Below is a small trained network, with its code and all its weights. Each question gives an input and a target symbol and asks what happens when units are switched off, that is, made to give their printed mean instead of their output.

import numpy as np


def w(rows, s, z=0):
    codes = np.array(rows[::2]) - 128.0
    scale = np.full(codes.shape[1], s)
    scale[-1] = z or s
    return codes * scale


def f(y):
    return y / 2 * (1 + np.tanh(0.7978845608 * (y + 0.044715 * y**3)))


def softmax(a):
    e = np.exp(a - a.max(-1, keepdims=True))
    return e / e.sum(-1, keepdims=True)


def log_softmax(a):
    a = a - a.max(-1, keepdims=True)
    return a - np.log(np.exp(a).sum(-1, keepdims=True))


def net(x, mask):
    ids = ['ΓΔΞΠΦΨΩαβεζλσ'.index(c) for c in x.split()]
    T = len(ids)
    res = E[ids] + P[:T]
    u = 0
    for l in range(2):
        q, k, v = (res @ M[l].T for M in (Q, K, V))
        z = softmax(np.where(np.tri(T) > 0, q @ k.T / 4**0.5, -1e9)) @ v
        res = res + np.where(mask[u], z, O[l][:, -1]) @ O[l][:, :-1]
        u += 1
        y = f(res @ A[l][:, :-1].T + A[l][:, -1])
        res = res + np.where(mask[u : u + 4], y, B[l][:, -1]) @ B[l][:, :-1]
        u += 4
    return log_softmax(res[-1] @ U[:, :-1].T + U[:, -1])


Q, K, V, O, A, B = {}, {}, {}, {}, {}, {}
E = w([
[115,79,167],'Γ',
[235,114,114],'Δ',
[91,149,121],'Ξ',
[155,89,125],'Π',
[154,112,188],'Φ',
[139,65,45],'Ψ',
[122,141,153],'Ω',
[163,102,179],'α',
[117,146,144],'β',
[173,115,168],'ε',
[185,141,141],'ζ',
[113,184,4],'λ',
[71,69,120],'σ',
],0.021)
P = w([
[237,68,253],'0',
[87,106,36],'1',
[55,162,88],'2',
[77,120,67],'3',
[61,152,94],'4',
[79,129,88],'5',
[87,109,81],'6',
[76,136,98],'7',
[86,117,97],'8',
[71,144,109],'9',
[85,126,109],'10',
[81,139,114],'11',
[48,196,155],'12',
],0.0064)
Q[0] = w([
[126,249,170],'0.h0',
[151,129,114],'0.h0',
[11,109,139],'0.h0',
[118,97,237],'0.h0',
],0.014)
K[0] = w([
[103,248,135],'0.h0',
[145,130,110],'0.h0',
[41,116,178],'0.h0',
[146,86,227],'0.h0',
],0.016)
V[0] = w([
[175,234,60],'0.h0',
[165,3,152],'0.h0',
[69,82,46],'0.h0',
[109,76,199],'0.h0',
],0.0067)
O[0] = w([
[199,36,62,78],'0.h0',
[71,251,206,253],'0.h0',
[86,196,84,224],'0.h0',
[89,171,187,125],'0.h0',
],0.012,0.0021)
A[0] = w([
[48,9,183,68],'0.n0',
[102,131,50,253],'0.n1',
[219,221,128,92],'0.n2',
[67,145,81,56],'0.n3',
],0.012,0.0061)
B[0] = w([
[59,156,118,140],'0.n0',
[117,197,181,255],'0.n1',
[190,48,119,149],'0.n2',
[161,4,121,172],'0.n3',
],0.018,0.0099)
Q[1] = w([
[172,251,175],'1.h0',
[72,163,217],'1.h0',
[103,26,61],'1.h0',
[120,145,94],'1.h0',
],0.013)
K[1] = w([
[238,231,185],'1.h0',
[85,117,247],'1.h0',
[47,54,51],'1.h0',
[117,148,113],'1.h0',
],0.011)
V[1] = w([
[108,57,147],'1.h0',
[168,54,254],'1.h0',
[98,97,84],'1.h0',
[174,117,53],'1.h0',
],0.0071)
O[1] = w([
[132,221,109,133],'1.h0',
[244,151,194,247],'1.h0',
[76,202,95,76],'1.h0',
[58,157,254,60],'1.h0',
],0.0055,0.016)
A[1] = w([
[175,162,88,45],'1.n0',
[77,255,89,210],'1.n1',
[166,126,170,3],'1.n2',
[243,103,108,181],'1.n3',
],0.015,0.0039)
B[1] = w([
[112,212,20,154],'1.n0',
[188,43,159,162],'1.n1',
[158,251,140,187],'1.n2',
[52,66,70,252],'1.n3',
],0.012,0.023)
U = w([
[112,78,77,2],'Γ',
[104,197,177,140],'Δ',
[173,90,181,193],'Ξ',
[82,166,131,172],'Π',
[121,162,93,44],'Φ',
[157,104,147,163],'Ψ',
[97,111,120,219],'Ω',
[160,161,84,39],'α',
[251,106,94,157],'β',
[121,192,109,76],'ε',
[92,196,165,164],'ζ',
[4,81,197,137],'λ',
[158,104,108,132],'σ',
],0.013,0.0098)

Each question gives the input, a string of symbols that net reads in full, and the target symbol t.
The units are the heads (4 rows each of Q, K, V and O) and the neurons (one row each of A and B). Each row of codes is followed by its name. A weight is (code - 128) times the scale printed after its matrix; where a second scale follows, it is the last column's (O, A, B and U).
mask holds one flag per unit, layer by layer, with each layer's heads first. A switched-off unit (its flag False) gives its mean, the last column of its rows in O or B, instead of its output. The means were averaged over made-up inputs and are rounded, as every weight is.
A unit's drop is (log p(t) with every unit on - log p(t) with that unit switched off) / (log p(t) with every unit on - log p(t) with every unit switched off).
The circuit of an input: a set's keep is (log p(t) with only the set's units on - log p(t) with every unit switched off) / (log p(t) with every unit on - log p(t) with every unit switched off). Starting from all 10 units, units are removed one at a time, each time the one whose removal leaves the highest keep (on an exact tie, the one counted first), for as long as the keep stays at least 0.8.
units of the circuit, in order: the units of the circuit, biggest drop first
top k neurons: the k neurons with the biggest drops, biggest first
top k neurons in layer l: the k neurons of layer l with the biggest drops, biggest first
input Γ Ξ ε Ξ Δ σ Ψ, target Γ: top 2 neurons -> (0.n3; 0.n1)
input σ λ ζ Ψ λ Ω β λ ε Ξ Δ ζ, target Ω: units of the circuit, in order -> (0.n1; 1.h0; 0.n3; 1.n2)
input ζ Ω Φ ζ Π Φ Γ σ Φ Δ Π, target ζ: units of the circuit, in order -> (0.h0; 1.h0; 0.n2; 1.n2)
input σ λ Ξ λ β α, target ζ: units of the circuit, in order -> (0.h0)
input Γ Ω Ξ Ξ α ζ Ψ Π ζ Φ ε, target Γ: units of the circuit, in order -> (1.n3; 1.h0; 0.h0)
input λ Ψ λ ε Ψ β, target λ: units of the circuit, in order -> (1.h0; 0.h0)
input Δ Ψ Ξ, target Δ: top 3 neurons -> (0.n1; 0.n3; 0.n2)
input ε Ξ β, target ε: top 2 neurons -> (0.n2; 0.n1)
input Ξ Ω ε Ξ Π Ξ Δ σ Π, target Ξ: top 2 neurons -> (1.n3; 0.n3)
input ε Π Ξ ζ β Π Φ Π Π Φ α Γ, target Ξ: top 4 neurons -> (0.n0; 1.n1; 0.n3; 0.n2)
input λ Δ σ Ξ β Π Ψ ε, target λ: units of the circuit, in order -> (0.n1; 1.h0; 0.n3)
input Δ ε σ Π ε, target Δ: units of the circuit, in order -> (1.n2; 0.h0)
input Ξ σ Ξ α Δ Γ β λ Ξ, target Ξ: top 3 neurons -> (0.n3; 1.n3; 0.n1)
input β λ Φ, target Δ: top 2 neurons in layer 1 -> (1.n3; 1.n1)
input Φ Π Ω σ, target λ: top neuron -> (0.n3)
input α Ω Ξ β Ω α α α, target ζ: units of the circuit, in order -> (0.h0; 1.n2; 1.h0; 1.n3)
input Γ σ λ Ξ ε Ξ Ξ ε, target Γ: units of the circuit, in order -> (1.h0; 1.n3; 0.h0; 0.n2)
input Ξ Ξ ζ Φ Φ β, target Ξ: top 2 neurons -> (1.n3; 0.n1)
input Γ ε λ ε Γ Δ λ β Ω, target Γ: top 3 neurons -> (0.n1; 1.n3; 1.n2)
input Δ σ Ξ σ Δ α σ Δ Ξ Ξ, target Δ: units of the circuit, in order -> (1.n3)
input Γ Π ε ε Ξ, target Γ: top 3 neurons in layer 0 -> (0.n1; 0.n3; 0.n0)
input Ξ Ψ Δ α λ Γ σ, target λ: top 3 neurons -> (1.n2; 1.n0; 0.n0)
